Below is a small trained network, with its code and all its weights. Each question gives an input and a class and asks what happens when units are switched off, that is, made to give their printed mean instead of their output.

import numpy as np


def w(rows, s, z=0):
    codes = np.array(rows[::2]) - 128.0
    scale = np.full(codes.shape[1], s)
    scale[-1] = z or s
    return codes * scale


def norm(h):
    return h / np.sqrt((h * h).mean(-1, keepdims=True) + 1e-5)


def f(y):
    return np.maximum(y, 0)


def log_softmax(a):
    a = a - a.max(-1, keepdims=True)
    return a - np.log(np.exp(a).sum(-1, keepdims=True))


def net(x, mask):
    res = np.array(x, float).reshape(1, 7) / 4 @ E
    u = 0
    for l in range(4):
        y = f(norm(res) @ A[l][:, :-1].T + A[l][:, -1])
        res = res + np.where(mask[u : u + 4], y, B[l][:, -1]) @ B[l][:, :-1]
        u += 4
    return log_softmax(norm(res)[-1] @ U[:, :-1].T + U[:, -1])


A, B = {}, {}
E = w([
[77,119,87,127,83,54],'x0',
[23,193,153,64,123,200],'x1',
[87,131,211,106,184,136],'x2',
[153,58,122,76,63,3],'x3',
[156,97,174,162,215,104],'x4',
[145,106,200,239,180,30],'x5',
[145,179,253,179,22,75],'x6',
],0.0063)
A[0] = w([
[162,107,56,64,129,246,4],'L0N1',
[121,145,197,32,8,181,45],'L0N2',
[149,169,191,101,99,170,75],'L0N3',
[172,133,3,16,152,186,9],'L0N4',
],0.0052,0.0036)
B[0] = w([
[113,58,1,83,160,155,221],'L0N1',
[163,127,182,73,4,129,224],'L0N2',
[164,130,202,26,159,200,177],'L0N3',
[124,11,33,172,117,163,255],'L0N4',
],0.0056,0.0024)
A[1] = w([
[255,55,150,209,112,82,9],'L1N1',
[119,70,156,79,187,40,25],'L1N2',
[95,225,120,188,200,220,1],'L1N3',
[122,129,133,151,195,118,106],'L1N4',
],0.0077,0.0039)
B[1] = w([
[197,126,118,187,170,95,253],'L1N1',
[76,5,148,139,150,108,185],'L1N2',
[92,174,192,191,184,179,195],'L1N3',
[85,144,178,126,63,124,175],'L1N4',
],0.012,0.0046)
A[2] = w([
[140,61,72,123,142,3,2],'L2N1',
[141,183,102,187,28,135,79],'L2N2',
[198,76,91,120,85,153,27],'L2N3',
[145,122,99,143,8,31,81],'L2N4',
],0.0063,0.003)
B[2] = w([
[92,226,255,165,133,158,255],'L2N1',
[75,134,164,11,169,47,183],'L2N2',
[109,172,213,153,228,188,182],'L2N3',
[80,199,51,166,124,57,252],'L2N4',
],0.0069,0.0032)
A[3] = w([
[162,94,16,70,164,215,35],'L3N1',
[254,108,130,182,133,70,16],'L3N2',
[161,130,197,142,155,63,139],'L3N3',
[174,111,197,72,35,190,2],'L3N4',
],0.0097,0.004)
B[3] = w([
[120,144,45,104,148,161,219],'L3N1',
[248,181,109,186,160,76,237],'L3N2',
[160,106,67,111,127,148,254],'L3N3',
[190,104,176,80,123,157,163],'L3N4',
],0.017,0.0062)
U = w([
[103,133,12,83,162,222,165],'0',
[182,155,232,23,70,178,129],'1',
[55,161,114,97,20,24,4],'2',
[234,141,116,192,182,61,247],'3',
[87,172,240,196,204,214,106],'4',
[43,6,179,134,172,66,32],'5',
],0.016,0.0031)

Each question gives the input, the list of numbers given to net, and the class t.
The units are the neurons (one row each of A and B). Each row of codes is followed by its name. A weight is (code - 128) times the scale printed after its matrix; where a second scale follows, it is the last column's (A, B and U).
mask holds one flag per neuron, layer by layer. A switched-off neuron (its flag False) gives its mean, the last column of its row in B, instead of its output. The means were averaged over made-up inputs and are rounded, as every weight is.
A unit's drop is (log p(t) with every unit on - log p(t) with that unit switched off) / (log p(t) with every unit on - log p(t) with every unit switched off).
The circuit of an input: a set's keep is (log p(t) with only the set's units on - log p(t) with every unit switched off) / (log p(t) with every unit on - log p(t) with every unit switched off). Starting from the 12 units with the biggest drops (on a tie, the unit counted first), units are removed one at a time, each time the one whose removal leaves the highest keep (on an exact tie, the one counted first), for as long as the keep stays at least 0.8.
circuit, biggest first: the units of the circuit, biggest drop first
most important unit: the unit with the biggest drop
k most important neurons: the k neurons with the biggest drops, biggest first
top k neurons in layer l: the k neurons of layer l with the biggest drops, biggest first
drop when u is switched off: that unit's drop, to one decimal
input [5,-2,-4,3,-2,-1,2], class 2: most important unit -> L2N4
input [1,-3,8,-1,-6,5,0], class 5: circuit, biggest first -> [L1N2 L3N2]
input [-2,5,-5,-4,-6,-8,6], class 1: 2 most important neurons -> [L3N4 L0N2]
input [6,-2,-2,5,-3,0,6], class 2: circuit, biggest first -> [L2N4 L3N2]
input [4,0,-6,8,1,-3,4], class 2: 3 most important neurons -> [L2N4 L3N2 L2N2]
input [-6,6,-5,-3,-2,-1,2], class 1: 2 most important neurons -> [L0N2 L3N4]
input [6,4,0,8,7,5,2], class 5: 3 most important neurons -> [L1N2 L3N2 L2N1]
input [3,-1,8,-5,0,-5,1], class 4: 2 most important neurons -> [L1N3 L3N3]
input [5,8,8,-7,-5,-3,8], class 1: circuit, biggest first -> [L0N2 L3N4]
input [8,-1,-1,-2,-2,7,-8], class 5: top 2 neurons in layer 3 -> [L3N2 L3N1]
input [-7,5,1,1,-5,5,-1], class 4: top 2 neurons in layer 1 -> [L1N3 L1N4]
input [8,1,6,-5,-4,5,8], class 2: 2 most important neurons -> [L3N2 L1N3]
input [5,-3,3,2,5,-6,5], class 2: top 2 neurons in layer 1 -> [L1N1 L1N3]
input [2,0,4,4,-7,-1,1], class 2: most important unit -> L2N4
input [-3,8,5,8,-4,4,5], class 1: drop when L0N1 is switched off -> 0.0
input [2,-1,-4,8,-3,-4,-1], class 2: drop when L3N2 is switched off -> 0.1
input [-6,-1,4,1,2,-7,3], class 1: drop when L3N4 is switched off -> 0.1
input [2,-4,0,5,3,-4,-6], class 0: top 2 neurons in layer 3 -> [L3N1 L3N2]
input [4,8,8,5,-2,8,3], class 5: drop when L3N2 is switched off -> 0.2
input [-4,5,-1,8,-2,-1,5], class 1: circuit, biggest first -> [L3N4]
